Here is a tiny trained network, its code and every weight. The questions are about switching its units off for an input and a class, where a switched-off unit gives its printed mean instead of its output.

import numpy as np


def w(rows, s, z=0):
    codes = np.array(rows[::2]) - 128.0
    scale = np.full(codes.shape[1], s)
    scale[-1] = z or s
    return codes * scale


def f(y):
    return np.maximum(y, 0)


def log_softmax(a):
    a = a - a.max(-1, keepdims=True)
    return a - np.log(np.exp(a).sum(-1, keepdims=True))


def net(x, mask):
    res = np.array(x, float).reshape(1, 3) / 4 @ E
    y = f(res @ A[0][:, :-1].T + A[0][:, -1])
    res = res + np.where(mask, y, B[0][:, -1]) @ B[0][:, :-1]
    return log_softmax(res[-1] @ U[:, :-1].T + U[:, -1])


A, B = {}, {}
E = w([
[97,152,233,70,245],'x0',
[245,138,255,191,104],'x1',
[197,208,76,89,134],'x2',
],0.0096)
A[0] = w([
[45,134,49,64,139,10],'N0',
[97,36,151,163,118,150],'N1',
[149,123,61,162,46,105],'N2',
[184,250,78,103,135,141],'N3',
[113,166,162,85,208,40],'N4',
[163,108,57,182,59,5],'N5',
[213,169,211,223,103,71],'N6',
],0.011,0.0026)
B[0] = w([
[210,95,148,37,47,226],'N0',
[43,70,87,163,239,189],'N1',
[63,152,178,164,105,219],'N2',
[21,42,51,137,254,211],'N3',
[58,235,193,115,112,200],'N4',
[109,183,184,168,70,213],'N5',
[122,62,148,52,80,253],'N6',
],0.0097,0.012)
U = w([
[185,73,133,33,85,110],'0',
[80,253,179,150,117,86],'1',
[93,65,81,150,214,148],'2',
[162,121,108,135,166,254],'3',
[204,137,94,149,171,51],'4',
],0.012,0.0082)

Each question gives the input, the list of numbers given to net, and the class t.
The units are the neurons (one row each of A and B). Each row of codes is followed by its name. A weight is (code - 128) times the scale printed after its matrix; where a second scale follows, it is the last column's (A, B and U).
mask holds one flag per neuron, in row order. A switched-off neuron (its flag False) gives its mean, the last column of its row in B, instead of its output. The means were averaged over made-up inputs and are rounded, as every weight is.
A unit's drop is (log p(t) with every unit on - log p(t) with that unit switched off) / (log p(t) with every unit on - log p(t) with every unit switched off).
unit that matters most: the unit with the biggest drop
k most important neurons: the k neurons with the biggest drops, biggest first
drop of u: that unit's drop, to one decimal
input [7,-7,-7], class 0: unit that matters most => N0
input [6,-2,-3], class 1: 2 most important neurons => [N4; N3]
input [4,-1,0], class 1: 3 most important neurons => [N3; N4; N6]
input [4,-7,6], class 0: 2 most important neurons => [N0; N1]
input [-6,5,5], class 1: 4 most important neurons => [N5; N2; N0; N1]
input [5,7,8], class 2: 2 most important neurons => [N3; N0]
input [2,2,5], class 2: 3 most important neurons => [N3; N0; N5]
input [6,-4,-3], class 1: 3 most important neurons => [N4; N6; N3]
input [-7,-6,3], class 1: 3 most important neurons => [N2; N5; N6]
input [-6,6,-8], class 2: 3 most important neurons => [N1; N0; N4]
input [4,-5,-3], class 0: 2 most important neurons => [N0; N3]
input [-4,3,2], class 1: 4 most important neurons => [N0; N5; N2; N1]
input [3,7,8], class 2: 3 most important neurons => [N3; N0; N5]
input [1,8,6], class 0: 2 most important neurons => [N6; N1]
input [6,-8,7], class 0: 2 most important neurons => [N0; N1]
input [4,6,1], class 0: unit that matters most => N6
input [-4,-2,5], class 2: drop of N2 => -0.1
input [2,5,-7], class 2: drop of N4 => 0.0
input [2,7,-2], class 0: drop of N6 => 0.7
input [2,-2,4], class 2: unit that matters most => N3
input [-2,-8,-4], class 0: drop of N0 => 1.3
